Below are the code and all the weights of a small trained network. Each question names an input and a class and asks about switching units off, where a switched-off unit gives its printed mean instead of its output.

import numpy as np


def w(rows, s, z=0):
    codes = np.array(rows[::2]) - 128.0
    scale = np.full(codes.shape[1], s)
    scale[-1] = z or s
    return codes * scale


def f(y):
    return np.maximum(y, 0)


def log_softmax(a):
    a = a - a.max(-1, keepdims=True)
    return a - np.log(np.exp(a).sum(-1, keepdims=True))


def net(x, mask):
    res = np.array(x, float).reshape(1, 6) / 4 @ E
    y = f(res @ A[0][:, :-1].T + A[0][:, -1])
    res = res + np.where(mask, y, B[0][:, -1]) @ B[0][:, :-1]
    return log_softmax(res[-1] @ U[:, :-1].T + U[:, -1])


A, B = {}, {}
E = w([
[152,130,124,22,126,145],'x0',
[137,148,155,146,100,250],'x1',
[54,158,112,118,213,148],'x2',
[121,120,132,130,132,130],'x3',
[191,122,188,149,254,129],'x4',
[82,163,216,103,93,96],'x5',
],0.014)
A[0] = w([
[144,121,132,77,117,131,161],'neuron 0',
[130,72,63,137,109,150,117],'neuron 1',
[102,151,203,128,84,94,101],'neuron 2',
[81,175,116,225,107,128,87],'neuron 3',
[69,101,87,136,168,147,76],'neuron 4',
[126,154,115,161,113,249,95],'neuron 5',
[85,175,106,88,182,156,105],'neuron 6',
[193,125,159,140,84,173,121],'neuron 7',
[95,120,154,100,123,106,118],'neuron 8',
[160,140,178,149,185,114,73],'neuron 9',
[109,125,129,47,149,156,112],'neuron 10',
[103,142,181,215,106,97,158],'neuron 11',
[84,139,228,96,117,123,117],'neuron 12',
[159,98,144,126,168,134,116],'neuron 13',
[158,86,105,123,132,97,146],'neuron 14',
[147,50,148,114,105,84,142],'neuron 15',
[178,44,57,116,174,184,54],'neuron 16',
[97,50,93,118,128,143,101],'neuron 17',
[141,126,163,145,144,145,81],'neuron 18',
[119,117,69,130,149,44,80],'neuron 19',
[181,97,179,118,149,114,114],'neuron 20',
[107,83,160,114,145,88,2],'neuron 21',
[69,167,102,87,69,115,126],'neuron 22',
[170,87,136,54,99,131,137],'neuron 23',
[99,108,129,135,81,122,96],'neuron 24',
[83,169,122,133,152,121,131],'neuron 25',
[118,135,99,205,138,122,143],'neuron 26',
],0.015,0.0064)
B[0] = w([
[168,62,140,145,168,91,182],'neuron 0',
[187,188,101,130,144,155,203],'neuron 1',
[226,159,150,142,114,155,213],'neuron 2',
[140,73,116,46,151,75,228],'neuron 3',
[146,145,132,201,63,128,195],'neuron 4',
[81,145,231,104,187,70,244],'neuron 5',
[74,92,85,251,65,42,216],'neuron 6',
[42,114,157,210,130,112,214],'neuron 7',
[152,146,141,167,116,139,174],'neuron 8',
[90,179,55,30,97,127,238],'neuron 9',
[150,20,129,70,115,98,197],'neuron 10',
[146,58,99,94,123,96,241],'neuron 11',
[221,158,146,162,171,188,232],'neuron 12',
[109,175,49,102,126,126,204],'neuron 13',
[128,151,170,201,148,120,194],'neuron 14',
[45,126,138,214,118,106,197],'neuron 15',
[199,163,153,131,125,121,238],'neuron 16',
[172,189,143,93,151,193,171],'neuron 17',
[95,159,114,68,72,96,174],'neuron 18',
[79,158,253,91,225,65,236],'neuron 19',
[64,156,51,105,77,170,213],'neuron 20',
[130,160,164,94,125,111,159],'neuron 21',
[112,149,103,83,161,204,248],'neuron 22',
[103,50,98,117,118,88,208],'neuron 23',
[72,207,64,102,98,196,184],'neuron 24',
[170,131,117,221,41,131,194],'neuron 25',
[166,50,104,67,117,134,218],'neuron 26',
],0.0075,0.013)
U = w([
[91,162,227,113,171,134,81],'0',
[113,192,78,85,121,172,94],'1',
[253,173,146,147,139,162,101],'2',
[174,38,122,94,133,131,90],'3',
[107,134,130,211,89,132,135],'4',
[142,132,138,133,140,152,249],'5',
],0.015,0.016)

Each question gives the input, the list of numbers given to net, and the class t.
The units are the neurons (one row each of A and B). Each row of codes is followed by its name. A weight is (code - 128) times the scale printed after its matrix; where a second scale follows, it is the last column's (A, B and U).
mask holds one flag per neuron, in row order. A switched-off neuron (its flag False) gives its mean, the last column of its row in B, instead of its output. The means were averaged over made-up inputs and are rounded, as every weight is.
A unit's drop is (log p(t) with every unit on - log p(t) with that unit switched off) / (log p(t) with every unit on - log p(t) with every unit switched off).
The circuit of an input: a set's keep is (log p(t) with only the set's units on - log p(t) with every unit switched off) / (log p(t) with every unit on - log p(t) with every unit switched off). Starting from the 12 units with the biggest drops (on a tie, the unit counted first), units are removed one at a time, each time the one whose removal leaves the highest keep (on an exact tie, the one counted first), for as long as the keep stays at least 0.8.
units of the circuit, in order: the units of the circuit, biggest drop first
unit that matters most: the unit with the biggest drop
top k neurons: the k neurons with the biggest drops, biggest first
drop of u: that unit's drop, to one decimal
input [7,3,-7,-3,0,4], class 3: units of the circuit, in order => [neuron 23]
input [6,1,-5,-4,0,4], class 3: top 4 neurons => [neuron 23; neuron 0; neuron 10; neuron 6]
input [-3,-7,-2,-6,6,8], class 2: top 4 neurons => [neuron 2; neuron 12; neuron 5; neuron 7]
input [-2,-4,6,-2,0,6], class 2: top 2 neurons => [neuron 12; neuron 2]
input [-8,-6,-3,-7,-7,-3], class 3: top 2 neurons => [neuron 26; neuron 3]
input [8,-1,-7,7,5,5], class 3: top 2 neurons => [neuron 23; neuron 0]
input [-8,-7,1,-8,1,-4], class 3: top 2 neurons => [neuron 26; neuron 5]
input [-3,-6,-5,1,3,-8], class 2: top 2 neurons => [neuron 16; neuron 5]
input [-4,5,-4,8,-5,-1], class 5: top 4 neurons => [neuron 19; neuron 9; neuron 5; neuron 20]
input [-8,4,7,7,-5,6], class 3: units of the circuit, in order => [neuron 3; neuron 11]
input [-6,1,0,-5,-5,4], class 3: top 3 neurons => [neuron 3; neuron 11; neuron 9]
input [0,-7,8,-7,-6,-4], class 4: top 4 neurons => [neuron 6; neuron 4; neuron 25; neuron 5]
input [2,-6,7,1,-2,4], class 4: top 3 neurons => [neuron 6; neuron 25; neuron 5]
input [0,0,-5,1,-7,-2], class 1: units of the circuit, in order => [neuron 24]
input [-2,8,8,-5,-4,-3], class 0: top 2 neurons => [neuron 5; neuron 3]
input [-7,7,6,2,1,-6], class 0: top 2 neurons => [neuron 5; neuron 10]
input [4,3,-3,0,8,8], class 1: top 2 neurons => [neuron 20; neuron 9]
input [1,7,-6,4,-7,5], class 0: drop of neuron 5 => 1.2
input [-8,-3,-7,4,-2,-7], class 3: drop of neuron 10 => -0.1
input [-6,1,-5,3,1,7], class 2: unit that matters most => neuron 2
input [4,7,-2,7,1,-5], class 0: drop of neuron 5 => 0.9
input [8,1,-2,2,7,4], class 3: drop of neuron 10 => 1.3
